Below is a small trained network, with its code and all its weights. Each question gives an input and a target symbol and asks what happens when units are switched off, that is, made to give their printed mean instead of their output.

import numpy as np


def w(rows, s, z=0):
    codes = np.array(rows[::2]) - 128.0
    scale = np.full(codes.shape[1], s)
    scale[-1] = z or s
    return codes * scale


def norm(h):
    return h / np.sqrt((h * h).mean(-1, keepdims=True) + 1e-5)


def f(y):
    return np.maximum(y, 0)


def softmax(a):
    e = np.exp(a - a.max(-1, keepdims=True))
    return e / e.sum(-1, keepdims=True)


def log_softmax(a):
    a = a - a.max(-1, keepdims=True)
    return a - np.log(np.exp(a).sum(-1, keepdims=True))


def net(x, mask):
    ids = ['ΓΔΞΨβζθλμσ'.index(c) for c in x.split()]
    T = len(ids)
    res = E[ids] + P[:T]
    r = norm(res)
    for j in range(2):
        rows = slice(4 * j, 4 * j + 4)
        q, k, v = (r @ M[0][rows].T for M in (Q, K, V))
        z = softmax(np.where(np.tri(T) > 0, q @ k.T / 4**0.5, -1e9)) @ v
        o = O[0][rows]
        res = res + np.where(mask[j], z, o[:, -1]) @ o[:, :-1]
    y = f(norm(res) @ A[0][:, :-1].T + A[0][:, -1])
    res = res + np.where(mask[2:10], y, B[0][:, -1]) @ B[0][:, :-1]
    return log_softmax(norm(res)[-1] @ U[:, :-1].T + U[:, -1])


Q, K, V, O, A, B = {}, {}, {}, {}, {}, {}
E = w([
[204,131,114,236,157],'Γ',
[185,183,171,56,109],'Δ',
[92,190,254,90,73],'Ξ',
[173,80,178,66,134],'Ψ',
[170,64,164,183,96],'β',
[172,162,118,247,62],'ζ',
[213,60,153,127,129],'θ',
[93,134,48,98,172],'λ',
[77,184,127,97,106],'μ',
[132,84,214,87,141],'σ',
],0.013)
P = w([
[107,65,113,134,34],'0',
[106,118,253,187,218],'1',
[128,88,101,134,74],'2',
[111,145,200,172,225],'3',
[124,109,82,126,96],'4',
[80,143,181,175,225],'5',
[127,126,52,121,124],'6',
[62,128,165,184,220],'7',
[126,153,26,109,153],'8',
],0.0056)
Q[0] = w([
[144,62,156,126,140],'H0',
[111,144,106,151,161],'H0',
[120,102,93,154,139],'H0',
[121,144,88,67,87],'H0',
[150,118,158,49,160],'H1',
[182,63,114,160,207],'H1',
[130,181,118,158,249],'H1',
[85,111,130,211,198],'H1',
],0.011)
K[0] = w([
[162,79,114,119,125],'H0',
[123,154,102,129,242],'H0',
[117,111,129,165,152],'H0',
[153,190,183,154,126],'H0',
[152,87,126,14,163],'H1',
[218,2,83,145,167],'H1',
[99,152,26,127,185],'H1',
[23,59,69,219,188],'H1',
],0.0096)
V[0] = w([
[150,166,206,133,60],'H0',
[73,121,154,186,98],'H0',
[81,196,154,112,157],'H0',
[65,56,196,167,125],'H0',
[129,179,162,133,66],'H1',
[87,143,61,119,168],'H1',
[152,138,200,23,14],'H1',
[55,2,157,98,24],'H1',
],0.0052)
O[0] = w([
[165,164,211,133,93,37],'H0',
[122,128,110,185,127,110],'H0',
[80,185,129,48,85,199],'H0',
[111,78,160,133,182,123],'H0',
[160,141,105,89,199,61],'H1',
[181,119,254,139,114,255],'H1',
[40,51,91,94,135,41],'H1',
[164,223,101,133,190,91],'H1',
],0.0054,0.002)
A[0] = w([
[193,77,139,117,45,137],'N0',
[125,155,101,164,161,184],'N1',
[132,183,145,127,136,144],'N2',
[129,120,90,150,123,87],'N3',
[171,105,134,213,109,170],'N4',
[138,152,246,146,124,3],'N5',
[155,157,115,105,140,82],'N6',
[162,184,214,195,145,124],'N7',
],0.013,0.0032)
B[0] = w([
[123,147,87,247,73,186],'N0',
[115,174,191,140,114,233],'N1',
[42,77,82,111,107,198],'N2',
[204,145,131,69,189,167],'N3',
[36,181,153,50,192,228],'N4',
[240,139,133,217,186,211],'N5',
[132,121,182,122,81,157],'N6',
[254,24,116,58,92,253],'N7',
],0.0079,0.0053)
U = w([
[201,104,152,144,126,253],'Γ',
[68,167,163,185,182,161],'Δ',
[65,115,94,100,121,157],'Ξ',
[108,54,198,39,172,37],'Ψ',
[133,135,45,71,174,120],'β',
[112,115,78,191,140,189],'ζ',
[115,56,67,109,135,85],'θ',
[72,147,249,113,125,68],'λ',
[137,134,135,118,35,127],'μ',
[139,193,162,185,95,104],'σ',
],0.013,0.005)

Each question gives the input, a string of symbols that net reads in full, and the target symbol t.
The units are the heads (4 rows each of Q, K, V and O) and the neurons (one row each of A and B). Each row of codes is followed by its name. A weight is (code - 128) times the scale printed after its matrix; where a second scale follows, it is the last column's (O, A, B and U).
mask holds one flag per unit, heads first, then neurons. A switched-off unit (its flag False) gives its mean, the last column of its rows in O or B, instead of its output. The means were averaged over made-up inputs and are rounded, as every weight is.
A unit's drop is (log p(t) with every unit on - log p(t) with that unit switched off) / (log p(t) with every unit on - log p(t) with every unit switched off).
The circuit of an input: a set's keep is (log p(t) with only the set's units on - log p(t) with every unit switched off) / (log p(t) with every unit on - log p(t) with every unit switched off). Starting from all 10 units, units are removed one at a time, each time the one whose removal leaves the highest keep (on an exact tie, the one counted first), for as long as the keep stays at least 0.8.
circuit, biggest first: the units of the circuit, biggest drop first
unit that matters most: the unit with the biggest drop
k most important neurons: the k neurons with the biggest drops, biggest first
which heads matter: for each layer, one digit per head in row order, 1 if its drop is at least 0.15 and else 0, layers parted by /
drop of u: that unit's drop, to one decimal
input μ μ μ, target Ξ: unit that matters most : H1
input λ β λ Δ μ Δ λ β, target Ψ: circuit, biggest first : N4, N7
input β λ Ξ λ, target Ψ: circuit, biggest first : H1, H0, N5
input θ β μ λ λ λ, target λ: circuit, biggest first : H1, N1
input λ λ β λ Δ μ, target Γ: 2 most important neurons : N5, N4
input Γ Δ Ξ Γ θ Δ λ λ, target Ψ: circuit, biggest first : H1, N5, H0
input θ λ λ θ λ Ψ, target Γ: which heads matter : 00
input μ μ Δ Ξ, target Γ: which heads matter : 00
input λ μ μ μ λ λ, target λ: circuit, biggest first : N1, H1
input σ λ λ σ μ, target Ξ: 3 most important neurons : N7, N1, N4
input λ λ μ Δ θ λ Δ μ, target Ψ: 2 most important neurons : N0, N2
input λ Ψ λ λ ζ λ σ μ, target Γ: circuit, biggest first : H1, N7
input λ λ μ λ σ λ λ λ, target Δ: circuit, biggest first : H0, N7, H1
input λ θ Δ θ σ Δ, target Ψ: 2 most important neurons : N1, N4
input λ μ β μ λ, target Ξ: unit that matters most : H0
input μ Δ Γ β Δ Ψ θ μ, target Ψ: circuit, biggest first : H0, N2, N0, N7
input λ Δ λ Ψ β, target Δ: which heads matter : 01
input Ξ θ λ θ λ λ Γ λ Ψ, target θ: which heads matter : 01
input μ Δ Γ θ β β λ Ψ, target Γ: 3 most important neurons : N5, N4, N2
input Ξ ζ Δ, target μ: unit that matters most : H1
input λ Δ θ, target ζ: 3 most important neurons : N0, N7, N4
input λ Γ λ λ β, target Δ: drop of N4 : 0.5
input μ Γ λ θ μ Δ Δ, target μ: drop of N6 : 0.1
input λ λ λ Γ Ξ λ μ λ, target Δ: drop of N7 : 0.8
